Below is a small trained network, with its code and all its weights. Each question gives an input and a class and asks what happens when units are switched off, that is, made to give their printed mean instead of their output.

import numpy as np


def w(rows, s, z=0):
    codes = np.array(rows[::2]) - 128.0
    scale = np.full(codes.shape[1], s)
    scale[-1] = z or s
    return codes * scale


def f(y):
    return np.maximum(y, 0)


def log_softmax(a):
    a = a - a.max(-1, keepdims=True)
    return a - np.log(np.exp(a).sum(-1, keepdims=True))


def net(x, mask):
    res = np.array(x, float).reshape(1, 5) / 4 @ E
    y = f(res @ A[0][:, :-1].T + A[0][:, -1])
    res = res + np.where(mask, y, B[0][:, -1]) @ B[0][:, :-1]
    return log_softmax(res[-1] @ U[:, :-1].T + U[:, -1])


A, B = {}, {}
E = w([
[128,129,129,128,127,127,127],'x0',
[144,67,153,80,67,10,110],'x1',
[128,129,129,127,127,127,129],'x2',
[20,92,32,128,117,98,135],'x3',
[126,81,129,31,177,126,210],'x4',
],0.013)
A[0] = w([
[122,128,121,157,81,96,80,143],'n1',
[102,149,104,136,173,165,154,187],'n2',
[131,104,141,48,187,140,216,209],'n3',
[7,103,11,143,114,104,127,209],'n4',
[155,188,141,203,133,180,78,255],'n5',
[158,102,156,105,66,48,92,218],'n6',
[119,66,132,69,81,46,137,138],'n7',
[75,82,81,77,139,96,188,80],'n8',
],0.011,0.0055)
B[0] = w([
[120,112,122,112,85,145,91,179],'n1',
[123,122,87,170,152,148,146,178],'n2',
[175,109,130,143,231,149,224,204],'n3',
[6,123,64,135,109,146,112,249],'n4',
[101,191,143,113,145,93,133,230],'n5',
[150,108,172,84,81,130,91,216],'n6',
[110,145,166,44,135,83,135,211],'n7',
[90,156,135,83,169,114,158,184],'n8',
],0.014,0.019)
U = w([
[87,219,169,78,160,64,146,197],'0',
[88,135,66,217,95,138,90,116],'1',
[245,117,130,191,192,168,181,145],'2',
[106,21,69,163,174,174,178,3],'3',
[218,106,199,119,34,120,55,202],'4',
[96,19,104,107,31,118,47,66],'5',
[239,1,211,98,142,91,155,115],'6',
],0.0081,0.0034)

Each question gives the input, the list of numbers given to net, and the class t.
The units are the neurons (one row each of A and B). Each row of codes is followed by its name. A weight is (code - 128) times the scale printed after its matrix; where a second scale follows, it is the last column's (A, B and U).
mask holds one flag per neuron, in row order. A switched-off neuron (its flag False) gives its mean, the last column of its row in B, instead of its output. The means were averaged over made-up inputs and are rounded, as every weight is.
A unit's drop is (log p(t) with every unit on - log p(t) with that unit switched off) / (log p(t) with every unit on - log p(t) with every unit switched off).
The circuit of an input: a set's keep is (log p(t) with only the set's units on - log p(t) with every unit switched off) / (log p(t) with every unit on - log p(t) with every unit switched off). Starting from all 8 units, units are removed one at a time, each time the one whose removal leaves the highest keep (on an exact tie, the one counted first), for as long as the keep stays at least 0.8.
circuit, biggest first: the units of the circuit, biggest drop first
top k neurons: the k neurons with the biggest drops, biggest first
drop when u is switched off: that unit's drop, to one decimal
input [7,5,1,-1,7], class 6: circuit, biggest first -> n4
input [0,7,0,3,-1], class 5: top 3 neurons -> n5; n6; n3
input [7,-2,-5,3,-1], class 1: circuit, biggest first -> n3; n7
input [-3,4,-6,-1,6], class 6: top 3 neurons -> n4; n5; n3
input [-4,-3,6,-8,1], class 2: top 3 neurons -> n4; n7; n8
input [-4,0,-1,2,-8], class 1: top 2 neurons -> n7; n5
input [-5,-3,-6,2,-6], class 1: top 2 neurons -> n7; n8
input [-2,0,4,4,4], class 3: top 4 neurons -> n5; n3; n4; n6
input [-4,0,-8,1,-6], class 1: top 4 neurons -> n7; n8; n6; n3
input [-2,4,0,2,-1], class 5: top 2 neurons -> n5; n3
input [5,1,-6,7,0], class 5: top 3 neurons -> n4; n5; n3
input [1,-8,-7,0,8], class 2: top 2 neurons -> n4; n3
input [6,0,-5,8,-1], class 1: top 2 neurons -> n4; n6
input [8,5,-8,4,-1], class 5: circuit, biggest first -> n5
input [-5,-2,4,3,-3], class 1: drop when n7 is switched off -> 0.1
input [-5,3,1,0,-5], class 4: drop when n4 is switched off -> 0.5
input [5,-2,7,6,7], class 3: drop when n3 is switched off -> 0.1
